Below is a small trained network, with its code and all its weights. Each question gives an input and a target symbol and asks what happens when units are switched off, that is, made to give their printed mean instead of their output.

import numpy as np


def w(rows, s, z=0):
    codes = np.array(rows[::2]) - 128.0
    scale = np.full(codes.shape[1], s)
    scale[-1] = z or s
    return codes * scale


def f(y):
    return np.maximum(y, 0)


def softmax(a):
    e = np.exp(a - a.max(-1, keepdims=True))
    return e / e.sum(-1, keepdims=True)


def log_softmax(a):
    a = a - a.max(-1, keepdims=True)
    return a - np.log(np.exp(a).sum(-1, keepdims=True))


def net(x, mask):
    ids = ['αβδεθμπσφψω'.index(c) for c in x.split()]
    T = len(ids)
    res = E[ids] + P[:T]
    u = 0
    for l in range(3):
        q, k, v = (res @ M[l].T for M in (Q, K, V))
        z = softmax(np.where(np.tri(T) > 0, q @ k.T / 3**0.5, -1e9)) @ v
        res = res + np.where(mask[u], z, O[l][:, -1]) @ O[l][:, :-1]
        u += 1
        y = f(res @ A[l][:, :-1].T + A[l][:, -1])
        res = res + np.where(mask[u : u + 8], y, B[l][:, -1]) @ B[l][:, :-1]
        u += 8
    return log_softmax(res[-1] @ U[:, :-1].T + U[:, -1])


Q, K, V, O, A, B = {}, {}, {}, {}, {}, {}
E = w([
[29,123,84,125,179,77,74,94],'α',
[130,127,155,107,28,83,145,122],'β',
[117,226,142,137,111,38,68,155],'δ',
[135,80,64,76,57,99,146,111],'ε',
[66,252,131,148,109,172,136,147],'θ',
[154,145,101,148,202,125,150,96],'μ',
[123,60,199,172,128,127,223,120],'π',
[108,108,142,159,73,147,83,113],'σ',
[242,108,132,71,86,107,236,180],'φ',
[108,31,91,116,167,72,84,51],'ψ',
[252,147,68,64,218,177,100,91],'ω',
],0.016)
P = w([
[81,96,175,55,132,149,136,73],'0',
[100,48,86,179,141,170,87,203],'1',
[123,224,94,216,80,120,177,88],'2',
[117,198,207,24,195,178,106,121],'3',
[124,62,77,186,136,157,75,240],'4',
[120,205,91,186,67,105,166,73],'5',
[193,161,245,82,205,77,128,169],'6',
[133,64,52,178,133,163,65,240],'7',
],0.011)
Q[0] = w([
[164,81,131,253,137,38,95,193],'0.h0',
[143,85,20,119,136,192,99,198],'0.h0',
[120,101,3,195,78,168,133,157],'0.h0',
],0.0065)
K[0] = w([
[201,179,91,202,170,73,114,165],'0.h0',
[166,76,30,205,127,160,152,149],'0.h0',
[152,110,28,253,31,100,89,196],'0.h0',
],0.0057)
V[0] = w([
[250,151,162,132,184,101,121,161],'0.h0',
[174,114,118,91,74,148,24,254],'0.h0',
[74,191,143,142,98,170,206,94],'0.h0',
],0.0057)
O[0] = w([
[80,66,234,158,135,184,173,117,35],'0.h0',
[41,96,108,124,108,197,154,121,189],'0.h0',
[122,65,132,77,159,1,181,170,252],'0.h0',
],0.0086,0.0022)
A[0] = w([
[132,97,113,77,71,186,86,140,186],'0.n0',
[56,92,77,254,67,186,158,126,111],'0.n1',
[151,160,90,187,129,237,136,142,3],'0.n2',
[121,72,66,173,148,117,134,116,129],'0.n3',
[164,93,129,101,125,75,166,53,144],'0.n4',
[121,170,211,109,93,91,80,118,43],'0.n5',
[32,137,169,140,169,106,154,46,100],'0.n6',
[182,86,162,71,87,204,158,189,60],'0.n7',
],0.0083,0.0028)
B[0] = w([
[34,78,226,107,52,107,115,142,191],'0.n0',
[166,101,56,116,142,57,162,151,254],'0.n1',
[126,122,75,167,220,71,201,118,184],'0.n2',
[172,116,124,139,166,142,255,195,171],'0.n3',
[135,196,178,176,174,98,96,59,180],'0.n4',
[143,127,98,161,218,142,166,159,190],'0.n5',
[93,152,203,178,153,138,100,116,171],'0.n6',
[78,174,152,143,149,182,115,117,175],'0.n7',
],0.0073,0.0065)
Q[1] = w([
[140,106,25,234,89,100,154,91],'1.h0',
[123,123,119,137,3,162,119,183],'1.h0',
[69,100,56,153,107,217,144,8],'1.h0',
],0.0058)
K[1] = w([
[123,147,47,144,89,125,190,175],'1.h0',
[197,58,86,159,100,134,102,110],'1.h0',
[186,95,58,161,114,73,255,74],'1.h0',
],0.0081)
V[1] = w([
[131,93,170,135,112,94,123,131],'1.h0',
[153,128,119,147,101,117,230,2],'1.h0',
[152,142,149,132,78,131,199,181],'1.h0',
],0.0068)
O[1] = w([
[180,221,163,139,34,104,127,161,71],'1.h0',
[181,132,223,135,143,80,125,131,7],'1.h0',
[2,114,183,110,162,88,126,145,197],'1.h0',
],0.0082,0.0022)
A[1] = w([
[127,64,143,104,52,124,194,191,160],'1.n0',
[85,72,159,203,146,65,151,139,111],'1.n1',
[113,196,120,181,56,113,109,144,180],'1.n2',
[128,162,96,116,84,101,24,133,252],'1.n3',
[120,34,107,198,99,126,1,138,135],'1.n4',
[155,107,66,134,229,162,80,75,178],'1.n5',
[150,106,103,11,171,82,96,163,106],'1.n6',
[92,87,42,114,123,85,184,147,167],'1.n7',
],0.0079,0.0033)
B[1] = w([
[89,141,74,217,89,145,178,65,180],'1.n0',
[222,164,79,79,156,178,179,132,196],'1.n1',
[89,122,54,54,149,169,172,80,182],'1.n2',
[134,126,110,83,74,211,161,144,172],'1.n3',
[127,123,88,2,213,95,208,85,157],'1.n4',
[109,163,214,151,115,82,179,131,173],'1.n5',
[176,92,88,95,134,48,116,188,162],'1.n6',
[184,106,121,152,103,110,86,198,251],'1.n7',
],0.0084,0.011)
Q[2] = w([
[125,48,70,229,226,123,175,196],'2.h0',
[163,171,192,64,202,168,143,253],'2.h0',
[167,32,41,123,143,176,214,40],'2.h0',
],0.0049)
K[2] = w([
[127,102,129,149,184,189,159,244],'2.h0',
[75,52,191,63,177,114,3,142],'2.h0',
[53,139,41,127,214,85,187,83],'2.h0',
],0.0062)
V[2] = w([
[19,162,73,158,243,145,134,173],'2.h0',
[120,15,204,15,65,108,188,145],'2.h0',
[172,249,182,191,177,2,199,147],'2.h0',
],0.0051)
O[2] = w([
[53,167,174,76,128,98,181,116,240],'2.h0',
[132,2,126,124,149,106,108,121,120],'2.h0',
[115,144,166,193,90,110,206,144,253],'2.h0',
],0.011,0.0059)
A[2] = w([
[123,157,144,221,138,229,90,81,1],'2.n0',
[186,37,91,118,100,72,168,151,15],'2.n1',
[189,191,172,101,168,119,116,65,187],'2.n2',
[110,81,59,163,91,84,58,153,148],'2.n3',
[165,35,168,155,116,106,113,119,170],'2.n4',
[178,109,137,91,164,86,3,143,153],'2.n5',
[63,158,128,176,121,192,152,185,210],'2.n6',
[2,157,81,82,40,148,66,127,73],'2.n7',
],0.0085,0.0025)
B[2] = w([
[130,59,94,197,54,226,208,147,137],'2.n0',
[159,153,182,152,67,104,120,36,228],'2.n1',
[60,106,29,89,18,186,84,145,181],'2.n2',
[63,174,179,154,106,80,102,150,181],'2.n3',
[106,79,79,140,255,64,52,170,160],'2.n4',
[61,197,85,91,119,167,130,214,142],'2.n5',
[144,103,137,136,182,211,13,86,251],'2.n6',
[176,113,234,138,149,164,23,109,214],'2.n7',
],0.0074,0.011)
U = w([
[138,208,50,84,120,126,177,78,129],'α',
[88,176,223,90,110,146,127,2,178],'β',
[114,77,114,20,153,156,139,156,218],'δ',
[69,138,217,37,128,57,179,219,82],'ε',
[51,71,228,148,188,112,133,120,115],'θ',
[61,54,127,151,129,182,141,125,127],'μ',
[222,124,98,151,148,157,106,132,98],'π',
[69,137,185,189,82,111,107,158,50],'σ',
[188,165,199,159,160,92,119,171,1],'φ',
[145,107,149,125,205,88,121,96,187],'ψ',
[108,93,84,167,189,106,70,247,194],'ω',
],0.0084,0.0026)

Each question gives the input, a string of symbols that net reads in full, and the target symbol t.
The units are the heads (3 rows each of Q, K, V and O) and the neurons (one row each of A and B). Each row of codes is followed by its name. A weight is (code - 128) times the scale printed after its matrix; where a second scale follows, it is the last column's (O, A, B and U).
mask holds one flag per unit, layer by layer, with each layer's heads first. A switched-off unit (its flag False) gives its mean, the last column of its rows in O or B, instead of its output. The means were averaged over made-up inputs and are rounded, as every weight is.
A unit's drop is (log p(t) with every unit on - log p(t) with that unit switched off) / (log p(t) with every unit on - log p(t) with every unit switched off).
The circuit of an input: a set's keep is (log p(t) with only the set's units on - log p(t) with every unit switched off) / (log p(t) with every unit on - log p(t) with every unit switched off). Starting from the 12 units with the biggest drops (on a tie, the unit counted first), units are removed one at a time, each time the one whose removal leaves the highest keep (on an exact tie, the one counted first), for as long as the keep stays at least 0.8.
circuit, biggest first: the units of the circuit, biggest drop first
unit that matters most: the unit with the biggest drop
k most important neurons: the k neurons with the biggest drops, biggest first
k most important neurons of layer l: the k neurons of layer l with the biggest drops, biggest first
input β φ θ φ ψ θ θ σ, target α: unit that matters most : 1.n0
input θ θ ε θ, target ε: circuit, biggest first : [0.h0; 2.h0]
input ω δ ω, target β: circuit, biggest first : [0.h0; 1.n5]
input π θ θ ε φ δ σ, target ω: circuit, biggest first : [2.h0; 2.n4; 1.n2]
input π δ θ α, target φ: 2 most important neurons of layer 1 : [1.n5; 1.n2]
input δ φ δ, target β: 4 most important neurons : [0.n1; 2.n7; 1.n7; 0.n2]
input ε α δ δ θ α μ, target β: circuit, biggest first : [0.h0; 2.h0]
input δ ω θ φ, target β: circuit, biggest first : [0.h0; 1.n7; 1.n0]
input σ ε ε, target β: circuit, biggest first : [2.n1; 2.n3; 1.n4; 2.h0]
input α θ θ δ, target α: circuit, biggest first : [1.h0; 2.n7]
input α σ θ ω, target α: 3 most important neurons : [2.n2; 1.n7; 2.n7]
input δ σ α α α, target ε: circuit, biggest first : [1.n4; 2.n6; 2.h0]
input θ ψ σ δ ε μ φ φ, target μ: 2 most important neurons of layer 0 : [0.n7; 0.n0]
input θ σ ω φ φ, target μ: circuit, biggest first : [1.n0; 0.h0]
input μ μ ψ σ β, target β: most important neuron : [2.n1]
input β δ α, target α: 4 most important neurons : [0.n3; 0.n0; 1.n1; 0.n1]
input ε π σ, target α: circuit, biggest first : [1.n2; 2.n7; 0.h0]
input π β π θ π θ σ ψ, target ψ: circuit, biggest first : [2.n1; 1.n4; 1.n6]
input θ θ δ ψ ω θ σ ε, target σ: circuit, biggest first : [2.n1; 1.n7; 2.n3]
input θ φ δ, target α: circuit, biggest first : [1.n2]
input ψ δ σ θ, target π: circuit, biggest first : [2.h0; 1.h0; 0.n4]
input ε ε ψ, target α: circuit, biggest first : [2.n7; 0.h0]
input θ θ φ θ α θ ε, target ε: 2 most important neurons of layer 1 : [1.n6; 1.n0]
input β ε δ ω θ θ π ω, target θ: 2 most important neurons : [1.n5; 0.n2]
input ψ θ σ δ, target π: 2 most important neurons : [0.n1; 0.n2]
input θ ψ π, target α: 2 most important neurons of layer 1 : [1.n1; 1.n7]
input θ δ δ θ μ, target φ: 3 most important neurons of layer 1 : [1.n5; 1.n7; 1.n2]
input ε θ θ φ π, target π: unit that matters most : 1.n1
input δ β β ε φ δ ε μ, target φ: 2 most important neurons : [0.n2; 1.n5]
